Each row has a hidden value. The values are split into ranges, and the group after each row names the range that its value falls in. Each part has its own value, ranges and names.
In the rows, 128 means zero.
[119  63 107 108 103 138 118 127 134 129 155 125 125 134 125 133 142 144
 131 151 140 144 144 125  98 130]	M
[112  87 107 119  95 142 136 115 135 124 122 132 103  86 140 133 131 110
 125 130 139 184 144 121 139 133]	X
[118 112 114 127  94 148 131 125 125 133 141 140 122 110 134 153 134 116
 131 158 125 175 130 128 101 132]	Q
[119 144 130 115 137 150 123 132 138 129 136 154 132 140 106 138 113 128
 107 149 131 135 144 134 128 131]	Q
[112  23 109 126 100 144 132 143 137 105 146 147 117 103 128 147 155 134
 122  98 133 174 132 131  95 135]	W
[124  78 115 116 105 140 131 124 136 114 141 172 116 139 133 131 120 122
 112 119 141 139 131 103 162 135]	X
[117  60 119 124  96 122 134 133 138 106 153 151 120  96 135 137 146 119
 116 103 136 149 130 111 131 138]	Q
[117   1  88 116  88 161 126 110 127 127 128 154 119 146 135 138 123 129
 130 167 139 167 142 120 104 127]	X
[130  93 118 109  89 155 128 130 135 121 142 179 119 184 117 134 121 146
 133 123 144 157 134 115 130 139]	X
[104  17 106 133 113 142 124 134 135 105 144 144 122  77 140 150 147 116
 115 139 125 153 138 129  97 131]	W
[126 119 118 110 112 159 131 117 130 140 113 176 122 160  98 130 110 126
 129 142 133 176 144 136 129 129]	Q
[116  27 102 117 155 145 129 131 134 119 132 167 143 129  92 137 115 125
 116 148 140 170 147 135  81 129]	M
[121  96 105 122 122 160 142 133 134 120 115 176 109 111 118 148 132 136
 135 119 137 191 137 127 139 131]	Q
[117  58 116 115  96 150 119 123 133 136 123 171 114 120 109 140 137 134
 137 142 129 139 144 132 134 126]	M
[125   1  98 115 116 167 126 120 131 128 128 170 126 179 117 133 114 134
 124 160 138 161 140 129  97 127]	M
[124   8  96 121 100 165 131 133 126 112 147 179 130 177 125 148 126 137
 130 161 137 183 132 119  79 132]	M
[117  31 126 113 100 129 121 125 142 119 133 168 115 116 107 122 137 125
 121  92 135 123 144 124 151 131]	M
[126   1 103 120  74 138 128 115 129 123 138 163 120 134 115 132 152 130
 145 121 134 154 137 114 117 130]	Q
[113 184 118 110 144 137 132 125 138 141 121 132 126  98 108 135 113 122
 114 140 140 166 150 137 134 130]	Q
[115  24 105 116 166 144 128 123 133 121 123 186 136 119  99 148 118 123
 113 172 140 135 155 118 145 124]	W
[106  92 119 114 107 148 114 129 140 114 133 158 121 127 114 134 121 129
 111 140 139 134 150 135 103 130]	M
[125 154 124 109 119 137 137 119 133 149 118 149 121 120  91 138 118 127
 137 135 137 172 146 134 156 129]	X
[106   9 104 128 140 157 125 131 135 107 125 162 125  94 132 152 118 116
  99 160 129 152 140 126 117 128]	M
[110   8 109 127 127 127 129 129 134 118 133 179 129  73 106 142 151 121
 123 123 130 161 141 134 101 126]	Q
[127 117 112 120  84 154 134 113 131 140 131 146 120 153 130 130 117 117
 129 136 131 174 129 129 123 133]	X
[110  81 118 129  72 133 134 114 136 112 124 138 111  80 140 132 131  99
 111 100 127 176 139 121 128 137]	X
[134  94 117 119 144 128 142 127 131 140 134 177 128 112 103 150 141 129
 140 140 133 156 135 111 164 129]	M
[120  98 100 112 109 152 131 114 135 124 129 146 117 147 147 128 106 125
 111 148 145 145 143 110 155 132]	X
[128  58 111 115 141 120 137 109 135 127 140 141 145 167 100 118 109 111
 105 132 141 120 135 106 142 128]	Q
[107  48 103 124 145 143 131 125 133 118 120 140 130  74 121 136 123 112
 112 149 133 175 143 136 100 127]	X
[116 141 117 121 103 125 135 133 136 114 150 134 118  93 128 141 137 122
 118 117 139 186 139 125 120 140]	X
[130  55 115 122  98 138 134 131 127 125 153 181 131 151 110 147 148 137
 145 134 132 159 130 117 109 133]	M
[119 108 113 117 100 140 134 115 138 129 126 132 108  89 136 131 131 116
 128 120 136 151 137 115 167 132]	X
[119  18 127 125  65 120 121 119 134 110 145 164 121 117 106 126 154 111
 128  86 128 153 138 129  91 134]	W
[118 175 115 115 108 145 134 127 131 134 131 136 125 125 112 133 117 128
 124 141 138 204 143 141  90 133]	X
[112  48 108 127 112 128 123 137 137 117 159 135 124  88 132 145 154 129
 126 139 127 149 133 124 101 132]	W
[117  30 121 130  87 134 127 128 130 105 149 170 140 137 102 138 138 106
 117 113 129 172 134 133  54 136]	W
[123 111 114 117  95 148 133 120 130 131 123 148 131 153 107 129 116 119
 127 125 133 201 140 143  89 134]	Q
[121  69 101 119  88 148 131 106 129 134 128 144 115 132 134 132 113 113
 121 155 136 157 138 115 136 132]	X
[113 107 138 120 118 129 124 138 141 112 140 174 123 106 108 141 137 124
 114 117 131 147 145 132 124 135]	M
[115  61 113 128 102 133 138 116 131 105 138 166 131 132 126 136 113 102
 104 127 137 173 135 111 115 136]	Q
[126  28  97 128  97 150 138 128 132 114 144 164 125 153 128 140 131 126
 126 121 135 185 128 120  91 135]	Q
[115  62 105 120  95 137 123 127 134 104 152 138 130 154 130 127 119 125
 106 141 143 163 138 128  66 136]	M
[128 144 126 113 128 146 129 140 134 125 147 179 132 166 105 143 127 142
 129 141 140 156 138 124 121 135]	X
[122  69 105 116  95 160 123 115 127 142 130 146 124 152 120 142 118 128
 135 170 132 169 143 133 102 125]	Q
[115   8 110 120 148 137 129 134 137 117 139 166 129  94 126 150 143 133
 117 146 138 128 138 113 161 129]	W
[111 136 109 117  65 175 126 120 126 126 125 160 114 151 132 148 111 121
 134 169 132 203 139 138  69 136]	Q
[119   3  94 129  82 164 129 122 130 113 135 157 121 154 136 134 125 124
 123 132 136 181 132 126  94 132]	Q
[108 131 113 106 148 139 122 130 143 124 121 149 117 108 114 133 108 135
 107 146 144 154 153 131 142 129]	Q
[110  10 116 126 110 133 131 145 139  97 145 172 120  92 113 146 152 130
 123 101 132 170 137 131  99 134]	W
[110  18  99 118 153 152 127 146 139 102 136 165 120 113 118 145 141 145
 119 124 142 180 143 135  92 130]	W
[116  33 116 120 120 147 126 142 134 118 139 172 130 147 103 151 145 135
 130 140 130 171 143 141  81 130]	W
[105  93 107 117 111 146 130 120 137 112 118 145 112  98 136 132 111 114
 101 131 141 179 145 127 125 133]	Q
[119  83  98 114 108 154 132 114 134 128 127 135 110 124 144 133 113 127
 121 153 143 164 142 113 157 131]	X
[127  82 106 126 129 149 145 134 132 121 133 162 126 140 124 145 123 127
 121 127 139 190 131 122 123 134]	Q
[110  97 117 107 112 146 120 122 142 133 122 128 110 104 119 125 125 131
 117 119 136 139 147 136 142 127]	M
[104  69  91 120  93 172 128 138 137 108 128 137  99 113 151 143 134 144
 130 135 140 213 142 140  85 135]	Q
[123 108 133 122 101 144 126 133 133 115 151 193 132 169 111 143 123 125
 120 143 131 145 133 120 111 136]	Q
[120  46 121 124  60 148 126 123 133 116 136 154 125 160 116 121 128 111
 121  93 128 176 131 139  74 136]	M
[113  27 120 121  82 144 118 131 139 102 136 176 123 137 105 126 132 116
 117  94 130 156 138 138  83 136]	W
[107  30 108 126 105 139 121 129 139 114 142  99 119  92 137 137 145 122
 116 129 129 153 138 134  93 130]	W
[126  57 118 119  48 126 133 115 130 126 149 149 117 121 112 128 161 122
 148  93 133 169 134 123 109 135]	X
[127  38 112 115 104 157 123 125 130 138 139 167 123 149 106 140 138 136
 140 150 130 155 139 136 105 126]	M
[121  87 104 104 106 157 123 120 141 121 121 144 108 155 126 128 105 134
 112 124 145 150 145 127 143 132]	X
[119  59 114 128 125 145 137 125 128 109 133 193 137 138 117 153 118 110
 111 150 135 180 137 115  98 134]	M
[117  30 112 126 133 135 135 128 129 120 139 164 144 122 103 143 127 111
 116 142 138 179 139 133  79 131]	M
[118  92  89 116 185 174 140 138 131 119 117 179 125 146 125 156  97 139
 112 178 147 190 144 122 125 130]	Q
[108   1 107 130  91 160 123 121 134  95 128 169 119 132 135 134 125 114
 112 124 129 161 135 127  95 131]	M
[120   1 106 113  83 137 121 111 131 125 137 169 121 132 114 126 144 129
 136 135 140 144 146 119 115 127]	M
[111 110 133 126  91 126 134 143 140 101 146 162 116  90 149 148 151 117
 114  89 131 168 137 131 117 142]	M
[128 126 127 117  91 143 131 113 131 133 132 169 124 160 116 133 112 112
 123 133 132 146 135 120 141 135]	X
[124  71 104 106 120 170 127 115 137 128 110 156 124 182 107 115  87 129
 112 131 143 161 144 129 132 129]	Q
[118  92 108 113 129 169 127 136 137 135 112 186 107 129 115 147 126 148
 138 144 135 167 144 137 137 127]	M
[112  20 101 120 145 136 132 119 132 118 126 158 140 113 102 135 121 111
 109 153 140 176 148 129  93 127]	Q
[121  48 122 122 120 133 127 134 133 116 145 178 143 140  94 140 136 119
 120 121 130 151 135 136  77 131]	W
[126   1 106 119  87 136 125 109 131 135 136 164 121 134 105 127 145 129
 144 125 135 131 137 114 137 125]	M
[127  42 108 123 142 149 137 131 130 118 142 176 143 162 109 143 117 124
 116 152 138 172 132 122  95 131]	M
[119  59 109 119 119 147 124 129 140 120 135 174 111 126 125 141 130 141
 120 138 139 130 139 109 169 130]	M
[118   2 105 118 118 160 119 135 136 101 148 174 134 167 133 137 115 130
 102 155 137 135 135 117  92 133]	W
[117   7  98 124  95 166 124 125 136 107 138 147 122 151 136 129 122 122
 111 122 135 161 134 132  78 133]	M
[113  45 116 116  89 144 122 128 138 104 128 176 121 150 107 125 132 125
 115 108 138 165 142 134  97 134]	M
[108  59 118 113  94 144 117 127 139 106 135 168 119 133 112 129 132 128
 114 121 138 145 149 133 108 133]	W
[119  70 106 113 112 169 120 146 139 115 132 187 120 174 123 149 118 155
 122 153 135 148 136 130 118 130]	W
[126  89  92 124 111 169 142 125 130 127 131 152 117 126 134 147 128 128
 135 144 136 189 133 121 121 132]	X
[123  24 116 119  90 161 122 137 131 120 143 181 127 164 112 146 141 138
 138 137 127 156 133 133  90 131]	W
[112 113 107 113 113 144 133 120 134 137 115 142 106  86 117 140 136 132
 137 128 138 185 148 136 139 129]	X
[117  68 110 128 117 137 139 127 130 108 147 162 138 136 117 142 116 108
 105 135 140 186 133 124  80 137]	Q
[123  45 105 128  78 157 136 125 128 117 140 146 122 155 137 139 126 124
 126 133 132 202 126 127  84 135]	Q
[116  17 104 124 107 142 135 140 138  95 137 186 116 134 126 137 140 131
 119  94 139 176 134 121 107 137]	W
[120  11 101 111 124 170 120 128 134 131 122 185 123 167 111 141 115 143
 130 156 135 140 145 130 125 123]	W
